Below is a small trained network, with its code and all its weights. Each question gives an input and a target symbol and asks what happens when units are switched off, that is, made to give their printed mean instead of their output.

import numpy as np


def w(rows, s, z=0):
    codes = np.array(rows[::2]) - 128.0
    scale = np.full(codes.shape[1], s)
    scale[-1] = z or s
    return codes * scale


def f(y):
    return np.maximum(y, 0)


def softmax(a):
    e = np.exp(a - a.max(-1, keepdims=True))
    return e / e.sum(-1, keepdims=True)


def log_softmax(a):
    a = a - a.max(-1, keepdims=True)
    return a - np.log(np.exp(a).sum(-1, keepdims=True))


def net(x, mask):
    ids = ['βζθμξτψω'.index(c) for c in x.split()]
    T = len(ids)
    res = E[ids] + P[:T]
    u = 0
    for l in range(2):
        r = res
        for j in range(2):
            rows = slice(4 * j, 4 * j + 4)
            q, k, v = (r @ M[l][rows].T for M in (Q, K, V))
            z = softmax(np.where(np.tri(T) > 0, q @ k.T / 4**0.5, -1e9)) @ v
            o = O[l][rows]
            res = res + np.where(mask[u + j], z, o[:, -1]) @ o[:, :-1]
        u += 2
        y = f(res @ A[l][:, :-1].T + A[l][:, -1])
        res = res + np.where(mask[u : u + 8], y, B[l][:, -1]) @ B[l][:, :-1]
        u += 8
    return log_softmax(res[-1] @ U[:, :-1].T + U[:, -1])


Q, K, V, O, A, B = {}, {}, {}, {}, {}, {}
E = w([
[170,93,197,33],'β',
[159,48,142,54],'ζ',
[231,221,90,99],'θ',
[176,91,115,71],'μ',
[252,145,174,167],'ξ',
[103,151,192,15],'τ',
[178,8,52,131],'ψ',
[41,136,64,65],'ω',
],0.013)
P = w([
[70,130,149,206],'0',
[107,173,132,157],'1',
[97,177,116,103],'2',
[109,162,133,110],'3',
[121,137,155,134],'4',
[143,106,202,180],'5',
[126,92,177,154],'6',
[101,81,146,108],'7',
[87,62,163,110],'8',
[103,56,164,128],'9',
[105,62,142,95],'10',
[171,83,253,249],'11',
],0.005)
Q[0] = w([
[202,53,70,179],'0.h0',
[207,149,141,119],'0.h0',
[55,154,227,255],'0.h0',
[171,192,178,132],'0.h0',
[82,170,115,141],'0.h1',
[157,77,129,103],'0.h1',
[166,105,164,174],'0.h1',
[95,91,148,209],'0.h1',
],0.0093)
K[0] = w([
[202,92,115,133],'0.h0',
[167,162,167,110],'0.h0',
[51,127,187,247],'0.h0',
[113,183,193,152],'0.h0',
[96,151,163,169],'0.h1',
[146,109,85,121],'0.h1',
[175,124,97,46],'0.h1',
[140,161,67,126],'0.h1',
],0.013)
V[0] = w([
[15,125,202,149],'0.h0',
[154,151,132,2],'0.h0',
[201,103,239,178],'0.h0',
[127,104,130,249],'0.h0',
[149,164,121,74],'0.h1',
[73,197,171,142],'0.h1',
[6,178,200,240],'0.h1',
[214,182,149,79],'0.h1',
],0.0051)
O[0] = w([
[171,165,55,108,35],'0.h0',
[138,77,163,211,186],'0.h0',
[74,114,53,85,180],'0.h0',
[109,170,101,52,92],'0.h0',
[128,151,99,133,157],'0.h1',
[137,138,55,59,79],'0.h1',
[142,104,58,2,2],'0.h1',
[81,113,128,179,196],'0.h1',
],0.0078,0.0033)
A[0] = w([
[133,226,81,185,127],'0.n0',
[63,90,80,118,85],'0.n1',
[49,104,71,88,44],'0.n2',
[112,177,137,144,245],'0.n3',
[219,126,126,137,72],'0.n4',
[128,191,255,129,3],'0.n5',
[92,75,74,218,29],'0.n6',
[97,184,41,169,72],'0.n7',
],0.0088,0.0022)
B[0] = w([
[77,12,165,135,185],'0.n0',
[141,165,68,168,166],'0.n1',
[62,142,209,233,158],'0.n2',
[184,142,114,154,210],'0.n3',
[94,175,138,92,213],'0.n4',
[107,141,54,54,255],'0.n5',
[130,194,54,56,198],'0.n6',
[157,81,169,160,143],'0.n7',
],0.011,0.0033)
Q[1] = w([
[144,197,220,122],'1.h0',
[199,163,126,189],'1.h0',
[145,75,222,120],'1.h0',
[254,102,96,71],'1.h0',
[41,187,48,92],'1.h1',
[154,183,130,26],'1.h1',
[196,126,112,238],'1.h1',
[124,96,148,149],'1.h1',
],0.0098)
K[1] = w([
[112,2,44,127],'1.h0',
[36,90,112,45],'1.h0',
[140,184,6,167],'1.h0',
[22,141,171,190],'1.h0',
[206,29,54,234],'1.h1',
[202,106,191,148],'1.h1',
[37,54,121,47],'1.h1',
[97,171,122,110],'1.h1',
],0.0092)
V[1] = w([
[239,234,178,95],'1.h0',
[197,124,74,195],'1.h0',
[60,244,169,196],'1.h0',
[161,166,1,125],'1.h0',
[151,148,189,130],'1.h1',
[232,93,131,101],'1.h1',
[182,153,126,179],'1.h1',
[125,134,117,141],'1.h1',
],0.012)
O[1] = w([
[249,197,200,119,64],'1.h0',
[192,169,83,206,211],'1.h0',
[68,234,152,185,159],'1.h0',
[147,170,34,108,9],'1.h0',
[139,114,177,172,168],'1.h1',
[204,93,132,177,128],'1.h1',
[143,144,102,220,166],'1.h1',
[122,136,113,137,129],'1.h1',
],0.012,0.0016)
A[1] = w([
[225,112,138,124,132],'1.n0',
[133,150,101,57,253],'1.n1',
[114,150,249,162,112],'1.n2',
[166,211,85,110,126],'1.n3',
[132,71,142,255,78],'1.n4',
[217,60,145,175,113],'1.n5',
[121,139,238,176,102],'1.n6',
[65,55,125,148,149],'1.n7',
],0.0096,0.0062)
B[1] = w([
[142,54,196,130,212],'1.n0',
[217,244,136,134,215],'1.n1',
[105,171,213,94,247],'1.n2',
[118,167,113,170,156],'1.n3',
[89,120,16,161,241],'1.n4',
[102,4,83,172,253],'1.n5',
[56,136,181,125,241],'1.n6',
[167,201,112,84,235],'1.n7',
],0.014,0.0049)
U = w([
[109,51,133,37,58],'β',
[108,58,125,73,47],'ζ',
[96,127,124,149,74],'θ',
[166,109,191,230,31],'μ',
[155,95,190,221,181],'ξ',
[201,86,211,71,51],'τ',
[253,93,97,154,169],'ψ',
[156,171,156,143,254],'ω',
],0.0075,0.0037)

Each question gives the input, a string of symbols that net reads in full, and the target symbol t.
The units are the heads (4 rows each of Q, K, V and O) and the neurons (one row each of A and B). Each row of codes is followed by its name. A weight is (code - 128) times the scale printed after its matrix; where a second scale follows, it is the last column's (O, A, B and U).
mask holds one flag per unit, layer by layer, with each layer's heads first. A switched-off unit (its flag False) gives its mean, the last column of its rows in O or B, instead of its output. The means were averaged over made-up inputs and are rounded, as every weight is.
A unit's drop is (log p(t) with every unit on - log p(t) with that unit switched off) / (log p(t) with every unit on - log p(t) with every unit switched off).
The circuit of an input: a set's keep is (log p(t) with only the set's units on - log p(t) with every unit switched off) / (log p(t) with every unit on - log p(t) with every unit switched off). Starting from the 12 units with the biggest drops (on a tie, the unit counted first), units are removed one at a time, each time the one whose removal leaves the highest keep (on an exact tie, the one counted first), for as long as the keep stays at least 0.8.
circuit, biggest first: the units of the circuit, biggest drop first
most important unit: the unit with the biggest drop
top k neurons: the k neurons with the biggest drops, biggest first
top k neurons in layer l: the k neurons of layer l with the biggest drops, biggest first
heads that matter: for each layer, one digit per head in row order, 1 if its drop is at least 0.15 and else 0, layers parted by /
input ψ ψ ω ψ ω, target ψ: circuit, biggest first => [1.h0; 0.n6; 1.n1]
input θ ξ ξ ω ω ω θ ψ ψ ω τ, target ω: circuit, biggest first => [1.n1; 1.h0]
input ψ β θ, target ψ: top neuron => [0.n2]
input ω ω τ, target ω: circuit, biggest first => [1.n1; 1.h1]
input ω ξ ψ ω ξ ψ ω τ β, target ω: circuit, biggest first => [1.h0; 1.n5; 1.n1; 1.n7]
input ψ ξ τ, target ψ: heads that matter => 00 / 10
input τ ξ ξ β ξ ψ ξ β, target ψ: circuit, biggest first => [1.h0; 0.n6]
input ξ ψ ψ, target ψ: heads that matter => 00 / 10
input ψ ψ ω ξ μ ξ ξ μ β τ, target τ: circuit, biggest first => [0.n5; 1.h0; 1.n4; 0.n2]
input θ β ξ ξ ξ ζ ξ ξ ζ, target ξ: heads that matter => 00 / 11
input ξ τ ξ ξ ξ ξ ξ ω θ ω ζ, target ω: heads that matter => 01 / 11
input ξ ω ξ ζ ψ ξ ξ ω τ θ ω ξ, target ω: top 3 neurons => [1.n5; 1.n0; 0.n2]
input ζ θ τ ξ, target τ: heads that matter => 00 / 11
input ξ θ τ ξ ω ξ ζ ψ ψ β τ, target ψ: circuit, biggest first => [1.h0; 1.n1; 0.n6]
input θ θ ζ, target θ: most important unit => 0.n0
input ξ ξ ξ μ τ ξ ω θ β ψ, target ψ: heads that matter => 10 / 00
input ω ζ ξ ψ θ ξ τ ψ ζ μ, target ψ: heads that matter => 10 / 10
input ξ θ θ ω ξ ψ θ ψ ψ μ ω ξ, target ψ: heads that matter => 10 / 10
input ψ ζ θ, target ψ: heads that matter => 00 / 10
input β ω ξ ψ θ ξ ξ ξ β ψ ζ, target ψ: circuit, biggest first => [1.h0; 0.n5]
input ξ τ ω ξ ψ β, target ψ: most important unit => 0.h0
input ξ ξ θ τ θ τ θ, target τ: circuit, biggest first => [1.h0; 1.n2]
input ω ζ θ τ, target τ: top 3 neurons in layer 0 => [0.n6; 0.n0; 0.n5]
input ξ ζ ξ ξ ξ τ β ξ τ ω ψ ξ, target ω: top 2 neurons in layer 1 => [1.n5; 1.n1]
input ψ ξ μ, target ψ: top 2 neurons => [1.n6; 0.n2]
input ξ τ ξ, target τ: circuit, biggest first => [1.h0; 1.n2]
input ξ ξ θ, target ξ: most important unit => 1.h0
